Below is a small trained network, with its code and all its weights. Each question gives an input and a target symbol and asks what happens when units are switched off, that is, made to give their printed mean instead of their output.

import numpy as np


def w(rows, s, z=0):
    codes = np.array(rows[::2]) - 128.0
    scale = np.full(codes.shape[1], s)
    scale[-1] = z or s
    return codes * scale


def norm(h):
    return h / np.sqrt((h * h).mean(-1, keepdims=True) + 1e-5)


def softmax(a):
    e = np.exp(a - a.max(-1, keepdims=True))
    return e / e.sum(-1, keepdims=True)


def log_softmax(a):
    a = a - a.max(-1, keepdims=True)
    return a - np.log(np.exp(a).sum(-1, keepdims=True))


def net(x, mask):
    ids = ['αεζηθψ'.index(c) for c in x.split()]
    T = len(ids)
    res = E[ids] + P[:T]
    u = 0
    for l in range(3):
        r = norm(res)
        for j in range(2):
            rows = slice(2 * j, 2 * j + 2)
            q, k, v = (r @ M[l][rows].T for M in (Q, K, V))
            z = softmax(np.where(np.tri(T) > 0, q @ k.T / 2**0.5, -1e9)) @ v
            o = O[l][rows]
            res = res + np.where(mask[u + j], z, o[:, -1]) @ o[:, :-1]
        u += 2
    return log_softmax(norm(res)[-1] @ U[:, :-1].T + U[:, -1])


Q, K, V, O = {}, {}, {}, {}
E = w([
[95,157,219,77,61,142,67],'α',
[98,135,206,94,103,113,93],'ε',
[52,186,212,204,151,125,108],'ζ',
[137,190,242,118,2,169,63],'η',
[247,86,119,166,66,154,171],'θ',
[133,56,65,111,223,228,184],'ψ',
],0.016)
P = w([
[130,76,140,196,147,139,4],'0',
[148,86,134,106,172,77,50],'1',
[184,103,167,173,149,183,49],'2',
[78,27,114,112,91,115,141],'3',
[193,130,173,160,156,194,89],'4',
[113,130,102,38,124,59,130],'5',
[195,162,171,161,158,202,126],'6',
[62,55,95,69,28,138,226],'7',
[197,184,169,161,169,211,162],'8',
],0.016)
Q[0] = w([
[211,153,180,144,196,203,119],'0.h1',
[125,134,74,252,148,84,184],'0.h1',
[66,41,195,235,70,234,228],'0.h2',
[71,121,101,52,82,129,150],'0.h2',
],0.015)
K[0] = w([
[196,161,179,175,170,180,132],'0.h1',
[81,77,121,210,135,103,131],'0.h1',
[172,249,66,81,163,94,105],'0.h2',
[90,104,125,96,114,47,157],'0.h2',
],0.016)
V[0] = w([
[138,81,192,126,180,132,171],'0.h1',
[111,84,135,206,137,134,104],'0.h1',
[122,123,131,131,163,6,132],'0.h2',
[56,171,133,189,117,136,125],'0.h2',
],0.013)
O[0] = w([
[50,254,120,94,86,127,59,204],'0.h1',
[146,117,95,32,68,102,101,254],'0.h1',
[216,182,206,102,249,86,118,57],'0.h2',
[135,123,124,43,99,125,121,241],'0.h2',
],0.0097,0.0054)
Q[1] = w([
[150,181,111,143,206,254,74],'1.h1',
[251,2,89,60,249,63,95],'1.h1',
[7,167,240,64,128,214,142],'1.h2',
[35,60,229,119,156,86,147],'1.h2',
],0.011)
K[1] = w([
[154,135,129,166,108,215,65],'1.h1',
[115,70,144,157,138,83,31],'1.h1',
[135,165,151,113,101,161,202],'1.h2',
[133,146,114,108,108,39,253],'1.h2',
],0.016)
V[1] = w([
[133,61,35,110,198,155,160],'1.h1',
[14,143,124,77,230,176,165],'1.h1',
[192,163,59,144,99,9,204],'1.h2',
[120,132,123,224,239,190,2],'1.h2',
],0.008)
O[1] = w([
[127,156,38,50,37,170,66,15],'1.h1',
[124,13,248,75,153,254,96,79],'1.h1',
[170,210,143,106,40,105,135,2],'1.h2',
[157,109,132,188,201,203,142,90],'1.h2',
],0.0086,0.0084)
Q[2] = w([
[179,114,47,36,87,226,101],'2.h1',
[164,2,165,37,117,108,101],'2.h1',
[145,60,218,60,201,40,186],'2.h2',
[240,87,111,14,76,19,119],'2.h2',
],0.0097)
K[2] = w([
[140,122,3,124,228,205,124],'2.h1',
[191,78,95,139,130,59,115],'2.h1',
[58,96,169,109,104,60,104],'2.h2',
[128,105,99,150,172,79,14],'2.h2',
],0.011)
V[2] = w([
[148,52,46,99,183,134,205],'2.h1',
[216,124,160,97,87,231,178],'2.h1',
[248,53,91,201,178,103,143],'2.h2',
[73,98,14,19,254,125,223],'2.h2',
],0.0088)
O[2] = w([
[90,93,212,127,137,131,64,39],'2.h1',
[152,102,128,70,160,68,96,2],'2.h1',
[120,160,178,101,47,170,165,90],'2.h2',
[79,160,84,254,56,199,104,37],'2.h2',
],0.014,0.0097)
U = w([
[89,95,181,177,114,73,169,25],'α',
[205,213,149,198,226,141,93,166],'ε',
[166,172,147,2,163,115,96,179],'ζ',
[48,54,92,96,93,59,175,2],'η',
[141,199,89,121,87,115,153,164],'θ',
[119,122,142,93,106,160,65,193],'ψ',
],0.01,0.0062)

Each question gives the input, a string of symbols that net reads in full, and the target symbol t.
The units are the heads (2 rows each of Q, K, V and O). Each row of codes is followed by its name. A weight is (code - 128) times the scale printed after its matrix; where a second scale follows, it is the last column's (O and U).
mask holds one flag per head, layer by layer. A switched-off head (its flag False) gives its mean, the last column of its rows in O, instead of its output. The means were averaged over made-up inputs and are rounded, as every weight is.
A unit's drop is (log p(t) with every unit on - log p(t) with that unit switched off) / (log p(t) with every unit on - log p(t) with every unit switched off).
The circuit of an input: a set's keep is (log p(t) with only the set's units on - log p(t) with every unit switched off) / (log p(t) with every unit on - log p(t) with every unit switched off). Starting from all 6 units, units are removed one at a time, each time the one whose removal leaves the highest keep (on an exact tie, the one counted first), for as long as the keep stays at least 0.8.
units of the circuit, in order: the units of the circuit, biggest drop first
unit that matters most: the unit with the biggest drop
heads that matter: for each layer, one digit per head in row order, 1 if its drop is at least 0.15 and else 0, layers parted by /
input η ψ θ α, target ψ: units of the circuit, in order : 1.h1, 2.h1
input ε ε ζ η α η ζ, target ζ: units of the circuit, in order : 0.h1, 2.h2
input ε ε ζ α ζ θ ζ ε, target θ: unit that matters most : 0.h1
input ζ ε ζ ψ, target ε: heads that matter : 01 / 00 / 00
input α η ε ζ ε α ζ η, target α: heads that matter : 11 / 01 / 00
input η ε ε ζ ψ ψ ε ε, target ψ: units of the circuit, in order : 1.h1, 2.h1
input θ ζ θ ζ ζ ε ε ζ, target ε: heads that matter : 01 / 00 / 00
input θ ε ζ ζ ζ α ε ζ, target α: units of the circuit, in order : 0.h2, 0.h1
input ε ε ζ ε ζ η, target ε: units of the circuit, in order : 0.h2, 0.h1
input η ψ ε ζ ζ ψ ψ η, target ψ: units of the circuit, in order : 1.h1, 2.h1
input ε ε ε η ζ ζ ζ ψ, target ζ: heads that matter : 01 / 00 / 00
input ζ ε ζ ζ ψ η α, target ψ: units of the circuit, in order : 1.h1, 2.h2
input η ε ψ ζ α ζ ζ θ, target ζ: heads that matter : 01 / 00 / 10
input α ψ ζ ψ ψ θ θ, target ψ: units of the circuit, in order : 2.h1, 1.h1
input ψ ε θ α α, target θ: heads that matter : 00 / 10 / 00
input ζ ζ α ζ, target ζ: heads that matter : 11 / 00 / 00
input α ζ ε, target ε: heads that matter : 00 / 11 / 00
input ζ ζ ζ α, target ζ: heads that matter : 01 / 00 / 00
input η ε ψ ψ ζ, target ψ: heads that matter : 00 / 10 / 00
input ε α ζ θ, target α: heads that matter : 11 / 11 / 10
input α ζ ψ θ η, target ψ: unit that matters most : 2.h1
input ε η η θ ε α ζ ε, target α: units of the circuit, in order : 0.h1
input η ζ ε ε ζ ζ, target ε: units of the circuit, in order : 0.h2, 2.h2
input ψ η ψ η θ ε η η, target ε: heads that matter : 11 / 00 / 00
input ζ ζ ε ζ θ ψ θ, target ψ: units of the circuit, in order : 0.h2, 2.h1, 1.h1
